Below are the code and all the weights of a small trained network. Each question names an input and a target symbol and asks about switching units off, where a switched-off unit gives its printed mean instead of its output.

import numpy as np


def w(rows, s, z=0):
    codes = np.array(rows[::2]) - 128.0
    scale = np.full(codes.shape[1], s)
    scale[-1] = z or s
    return codes * scale


def norm(h):
    return h / np.sqrt((h * h).mean(-1, keepdims=True) + 1e-5)


def f(y):
    return y / 2 * (1 + np.tanh(0.7978845608 * (y + 0.044715 * y**3)))


def softmax(a):
    e = np.exp(a - a.max(-1, keepdims=True))
    return e / e.sum(-1, keepdims=True)


def log_softmax(a):
    a = a - a.max(-1, keepdims=True)
    return a - np.log(np.exp(a).sum(-1, keepdims=True))


def net(x, mask):
    ids = ['δθμπστφω'.index(c) for c in x.split()]
    T = len(ids)
    res = E[ids] + P[:T]
    u = 0
    for l in range(2):
        r = norm(res)
        for j in range(2):
            rows = slice(2 * j, 2 * j + 2)
            q, k, v = (r @ M[l][rows].T for M in (Q, K, V))
            z = softmax(np.where(np.tri(T) > 0, q @ k.T / 2**0.5, -1e9)) @ v
            o = O[l][rows]
            res = res + np.where(mask[u + j], z, o[:, -1]) @ o[:, :-1]
        u += 2
        y = f(norm(res) @ A[l][:, :-1].T + A[l][:, -1])
        res = res + np.where(mask[u : u + 12], y, B[l][:, -1]) @ B[l][:, :-1]
        u += 12
    return log_softmax(norm(res)[-1] @ U[:, :-1].T + U[:, -1])


Q, K, V, O, A, B = {}, {}, {}, {}, {}, {}
E = w([
[162,137,114],'δ',
[8,173,138],'θ',
[66,81,226],'μ',
[41,90,204],'π',
[146,167,120],'σ',
[242,140,204],'τ',
[156,153,106],'φ',
[145,90,117],'ω',
],0.017)
P = w([
[164,158,195],'0',
[117,108,13],'1',
[113,173,170],'2',
[130,92,60],'3',
[147,161,206],'4',
[157,64,95],'5',
[95,182,154],'6',
[134,85,78],'7',
[136,166,195],'8',
[134,89,67],'9',
[72,202,115],'10',
[99,115,1],'11',
[128,167,195],'12',
[130,88,60],'13',
],0.0092)
Q[0] = w([
[97,164,9],'L0H0',
[188,72,101],'L0H0',
[11,5,37],'L0H1',
[254,126,9],'L0H1',
],0.0085)
K[0] = w([
[138,101,167],'L0H0',
[85,82,129],'L0H0',
[21,83,121],'L0H1',
[151,107,3],'L0H1',
],0.014)
V[0] = w([
[215,138,190],'L0H0',
[112,119,190],'L0H0',
[115,137,89],'L0H1',
[254,158,153],'L0H1',
],0.0096)
O[0] = w([
[212,83,255,247],'L0H0',
[144,62,183,176],'L0H0',
[139,139,99,119],'L0H1',
[27,172,3,168],'L0H1',
],0.0069,0.0016)
A[0] = w([
[123,111,142,39],'L0N0',
[176,73,56,205],'L0N1',
[124,142,58,253],'L0N2',
[167,128,134,197],'L0N3',
[163,157,149,187],'L0N4',
[166,53,198,215],'L0N5',
[8,70,146,50],'L0N6',
[91,128,103,144],'L0N7',
[195,85,71,124],'L0N8',
[123,97,112,126],'L0N9',
[107,184,151,96],'L0N10',
[160,134,84,74],'L0N11',
],0.013,0.0019)
B[0] = w([
[145,138,148,119],'L0N0',
[66,161,145,221],'L0N1',
[103,74,133,255],'L0N2',
[101,110,91,142],'L0N3',
[112,129,73,154],'L0N4',
[81,100,110,241],'L0N5',
[149,6,208,240],'L0N6',
[93,103,135,160],'L0N7',
[49,99,141,200],'L0N8',
[129,156,142,126],'L0N9',
[135,176,95,190],'L0N10',
[121,79,150,169],'L0N11',
],0.016,0.0046)
Q[1] = w([
[117,5,87],'L1H0',
[153,196,155],'L1H0',
[201,227,74],'L1H1',
[108,196,184],'L1H1',
],0.019)
K[1] = w([
[252,119,120],'L1H0',
[76,98,105],'L1H0',
[30,245,218],'L1H1',
[229,169,251],'L1H1',
],0.014)
V[1] = w([
[87,156,78],'L1H0',
[150,246,195],'L1H0',
[56,118,93],'L1H1',
[143,200,135],'L1H1',
],0.012)
O[1] = w([
[85,74,199,128],'L1H0',
[50,101,35,56],'L1H0',
[12,2,94,212],'L1H1',
[98,106,219,1],'L1H1',
],0.0072,0.0043)
A[1] = w([
[136,167,148,15],'L1N0',
[146,87,116,96],'L1N1',
[90,254,115,3],'L1N2',
[122,135,126,68],'L1N3',
[212,186,55,160],'L1N4',
[102,150,104,86],'L1N5',
[107,166,173,148],'L1N6',
[27,231,86,155],'L1N7',
[119,76,81,200],'L1N8',
[241,135,61,76],'L1N9',
[16,202,157,141],'L1N10',
[204,12,112,225],'L1N11',
],0.013,0.0023)
B[1] = w([
[131,99,134,111],'L1N0',
[126,149,128,138],'L1N1',
[145,234,95,149],'L1N2',
[137,134,140,119],'L1N3',
[58,184,136,142],'L1N4',
[146,125,132,141],'L1N5',
[119,87,140,148],'L1N6',
[199,56,116,253],'L1N7',
[57,134,113,211],'L1N8',
[77,248,133,126],'L1N9',
[216,202,157,247],'L1N10',
[140,199,61,211],'L1N11',
],0.019,0.0062)
U = w([
[93,234,110,252],'δ',
[60,169,84,34],'θ',
[134,115,46,183],'μ',
[103,143,158,64],'π',
[210,109,85,2],'σ',
[96,135,169,83],'τ',
[246,198,122,159],'φ',
[180,156,227,181],'ω',
],0.013,0.0031)

Each question gives the input, a string of symbols that net reads in full, and the target symbol t.
The units are the heads (2 rows each of Q, K, V and O) and the neurons (one row each of A and B). Each row of codes is followed by its name. A weight is (code - 128) times the scale printed after its matrix; where a second scale follows, it is the last column's (O, A, B and U).
mask holds one flag per unit, layer by layer, with each layer's heads first. A switched-off unit (its flag False) gives its mean, the last column of its rows in O or B, instead of its output. The means were averaged over made-up inputs and are rounded, as every weight is.
A unit's drop is (log p(t) with every unit on - log p(t) with that unit switched off) / (log p(t) with every unit on - log p(t) with every unit switched off).
The circuit of an input: a set's keep is (log p(t) with only the set's units on - log p(t) with every unit switched off) / (log p(t) with every unit on - log p(t) with every unit switched off). Starting from the 12 units with the biggest drops (on a tie, the unit counted first), units are removed one at a time, each time the one whose removal leaves the highest keep (on an exact tie, the one counted first), for as long as the keep stays at least 0.8.
units of the circuit, in order: the units of the circuit, biggest drop first
most important unit: the unit with the biggest drop
top k neurons: the k neurons with the biggest drops, biggest first
top k neurons in layer l: the k neurons of layer l with the biggest drops, biggest first
which heads matter: for each layer, one digit per head in row order, 1 if its drop is at least 0.15 and else 0, layers parted by /
drop when u is switched off: that unit's drop, to one decimal
input π θ δ θ, target σ: most important unit	L0N6
input τ θ τ θ π σ δ θ φ φ φ σ μ δ, target φ: units of the circuit, in order	L0N1, L1N10, L1N7
input δ π θ ω, target τ: which heads matter	10 / 00
input τ θ θ φ θ δ τ σ θ μ, target φ: top 2 neurons	L0N1, L0N6
input μ σ θ τ φ μ τ, target δ: top 2 neurons in layer 0	L0N8, L0N1
input δ ω σ π μ δ, target τ: top 2 neurons	L0N1, L0N8
input δ θ μ δ, target τ: top 3 neurons	L0N2, L0N1, L0N5
input τ ω τ φ δ θ θ δ τ ω, target φ: which heads matter	11 / 01
input θ δ μ ω ω θ θ μ, target μ: units of the circuit, in order	L1N11, L0N1
input θ φ ω τ, target μ: which heads matter	00 / 00
input τ φ φ τ θ θ θ μ δ σ δ θ δ ω, target φ: top 2 neurons	L0N6, L0N1
input τ φ θ σ θ δ π π θ θ θ σ φ μ, target φ: top 3 neurons in layer 1	L1N11, L1N8, L1N7
input δ φ τ θ σ δ σ σ φ φ σ, target φ: top 2 neurons	L0N6, L1N10
input δ θ δ μ ω θ ω, target θ: units of the circuit, in order	L1N7
input τ θ θ θ σ σ θ φ, target φ: top 2 neurons in layer 0	L0N6, L0N1
input φ ω θ τ σ δ δ, target μ: top 3 neurons	L0N2, L0N6, L0N1
input μ φ π δ, target ω: top 3 neurons	L0N1, L1N10, L1N11
input τ ω δ σ δ τ π δ, target φ: which heads matter	11 / 11
input τ δ θ φ, target φ: top 4 neurons	L0N1, L0N6, L1N10, L0N5
input τ τ θ θ, target φ: top 2 neurons in layer 1	L1N11, L1N7
input δ θ ω δ μ φ τ φ δ, target μ: top neuron in layer 1	L1N8
input δ θ τ τ δ μ δ σ θ δ μ σ θ σ, target τ: top 3 neurons	L0N1, L0N2, L0N5
input δ μ θ φ φ, target μ: which heads matter	01 / 01
input μ ω δ θ θ δ, target ω: top 3 neurons in layer 1	L1N11, L1N10, L1N7
input μ θ δ φ δ ω δ τ θ θ π θ τ, target δ: top 2 neurons in layer 0	L0N1, L0N8
input θ σ π δ θ θ θ τ φ θ σ τ θ μ, target μ: top 3 neurons	L1N11, L0N5, L0N1
input δ δ π φ θ φ σ σ, target τ: most important unit	L0N2
input τ θ θ σ, target φ: top 4 neurons in layer 0	L0N6, L0N1, L0N4, L0N5
input τ θ δ θ θ θ δ θ σ σ φ ω θ π, target φ: top 2 neurons in layer 1	L1N11, L1N8
input θ θ θ θ τ θ δ θ σ σ σ δ ω, target θ: drop when L0H0 is switched off	0.2
